Below is a small trained network, with its code and all its weights. Each question gives an input and a class and asks what happens when units are switched off, that is, made to give their printed mean instead of their output.

import numpy as np


def w(rows, s, z=0):
    codes = np.array(rows[::2]) - 128.0
    scale = np.full(codes.shape[1], s)
    scale[-1] = z or s
    return codes * scale


def norm(h):
    return h / np.sqrt((h * h).mean(-1, keepdims=True) + 1e-5)


def f(y):
    return np.maximum(y, 0)


def log_softmax(a):
    a = a - a.max(-1, keepdims=True)
    return a - np.log(np.exp(a).sum(-1, keepdims=True))


def net(x, mask):
    res = np.array(x, float).reshape(1, 3) / 4 @ E
    u = 0
    for l in range(4):
        y = f(norm(res) @ A[l][:, :-1].T + A[l][:, -1])
        res = res + np.where(mask[u : u + 7], y, B[l][:, -1]) @ B[l][:, :-1]
        u += 7
    return log_softmax(norm(res)[-1] @ U[:, :-1].T + U[:, -1])


A, B = {}, {}
E = w([
[154,171,177,254,89],'x0',
[73,114,192,72,119],'x1',
[133,15,132,171,103],'x2',
],0.007)
A[0] = w([
[133,254,174,192,96,53],'0.n1',
[203,30,107,193,175,29],'0.n2',
[90,118,152,149,51,16],'0.n3',
[117,201,65,92,147,34],'0.n4',
[174,94,127,11,148,98],'0.n5',
[105,113,198,22,79,248],'0.n6',
[159,239,96,172,154,120],'0.n7',
],0.007,0.0015)
B[0] = w([
[140,188,186,223,211,251],'0.n1',
[178,178,120,27,105,205],'0.n2',
[111,206,156,77,147,163],'0.n3',
[156,185,110,158,132,203],'0.n4',
[155,254,172,142,168,229],'0.n5',
[117,55,167,88,90,254],'0.n6',
[160,53,225,197,91,239],'0.n7',
],0.0067,0.0047)
A[1] = w([
[96,130,118,64,199,71],'1.n1',
[58,164,62,119,131,110],'1.n2',
[194,73,69,143,83,6],'1.n3',
[168,142,35,87,185,180],'1.n4',
[141,151,5,151,144,29],'1.n5',
[61,73,181,78,143,14],'1.n6',
[116,160,115,150,125,149],'1.n7',
],0.011,0.0023)
B[1] = w([
[166,111,129,97,122,227],'1.n1',
[172,134,168,143,127,143],'1.n2',
[139,98,71,39,2,189],'1.n3',
[174,138,169,164,126,243],'1.n4',
[57,151,134,249,181,171],'1.n5',
[56,116,159,198,135,253],'1.n6',
[182,112,156,135,188,176],'1.n7',
],0.0073,0.0044)
A[2] = w([
[177,152,125,91,132,120],'2.n1',
[126,146,138,85,162,74],'2.n2',
[42,102,157,146,141,9],'2.n3',
[7,121,130,125,115,88],'2.n4',
[145,105,111,144,66,218],'2.n5',
[124,146,158,112,159,55],'2.n6',
[141,140,131,126,87,84],'2.n7',
],0.012,0.0016)
B[2] = w([
[124,83,147,144,54,224],'2.n1',
[168,93,74,164,91,195],'2.n2',
[47,107,64,82,146,252],'2.n3',
[3,55,209,126,132,254],'2.n4',
[207,144,78,57,121,218],'2.n5',
[146,72,46,100,101,227],'2.n6',
[109,137,112,90,153,166],'2.n7',
],0.0072,0.0036)
A[3] = w([
[104,150,140,110,149,159],'3.n1',
[124,130,122,128,121,95],'3.n2',
[167,130,115,106,24,149],'3.n3',
[67,99,223,167,168,104],'3.n4',
[146,203,133,237,193,28],'3.n5',
[231,114,96,26,89,112],'3.n6',
[232,112,188,2,84,6],'3.n7',
],0.0072,0.0022)
B[3] = w([
[173,93,133,103,33,153],'3.n1',
[139,132,88,146,139,128],'3.n2',
[168,88,126,41,100,206],'3.n3',
[152,81,72,53,172,247],'3.n4',
[106,160,164,254,152,255],'3.n5',
[245,146,134,54,54,243],'3.n6',
[225,117,28,140,18,231],'3.n7',
],0.0061,0.0052)
U = w([
[27,54,135,71,162,218],'0',
[197,166,179,251,210,180],'1',
[254,117,51,67,68,185],'2',
[90,163,5,135,164,3],'3',
],0.013,0.0048)

Each question gives the input, the list of numbers given to net, and the class t.
The units are the neurons (one row each of A and B). Each row of codes is followed by its name. A weight is (code - 128) times the scale printed after its matrix; where a second scale follows, it is the last column's (A, B and U).
mask holds one flag per neuron, layer by layer. A switched-off neuron (its flag False) gives its mean, the last column of its row in B, instead of its output. The means were averaged over made-up inputs and are rounded, as every weight is.
A unit's drop is (log p(t) with every unit on - log p(t) with that unit switched off) / (log p(t) with every unit on - log p(t) with every unit switched off).
The circuit of an input: a set's keep is (log p(t) with only the set's units on - log p(t) with every unit switched off) / (log p(t) with every unit on - log p(t) with every unit switched off). Starting from the 12 units with the biggest drops (on a tie, the unit counted first), units are removed one at a time, each time the one whose removal leaves the highest keep (on an exact tie, the one counted first), for as long as the keep stays at least 0.8.
units of the circuit, in order: the units of the circuit, biggest drop first
k most important neurons: the k neurons with the biggest drops, biggest first
k most important neurons of layer l: the k neurons of layer l with the biggest drops, biggest first
drop when u is switched off: that unit's drop, to one decimal
input [6,-8,5], class 2: units of the circuit, in order => (1.n3, 0.n2)
input [-2,-4,-1], class 1: 3 most important neurons => (0.n6, 0.n4, 1.n5)
input [2,2,3], class 0: 2 most important neurons => (0.n5, 0.n4)
input [1,4,-7], class 1: units of the circuit, in order => (0.n1)
input [6,-7,3], class 2: units of the circuit, in order => (0.n5, 1.n3)
input [5,7,-2], class 0: 2 most important neurons of layer 0 => (0.n5, 0.n6)
input [-6,-5,-5], class 1: 2 most important neurons => (1.n5, 0.n4)
input [2,3,6], class 0: 2 most important neurons => (1.n6, 0.n3)
input [-2,-2,-2], class 1: 2 most important neurons => (0.n4, 0.n6)
input [0,-3,-1], class 1: 2 most important neurons => (0.n6, 1.n3)
input [8,7,7], class 0: drop when 0.n5 is switched off => 0.2
input [-1,2,4], class 0: drop when 1.n6 is switched off => 1.1
input [7,-7,7], class 2: drop when 1.n3 is switched off => 0.1
input [-3,2,2], class 0: units of the circuit, in order => (1.n6)
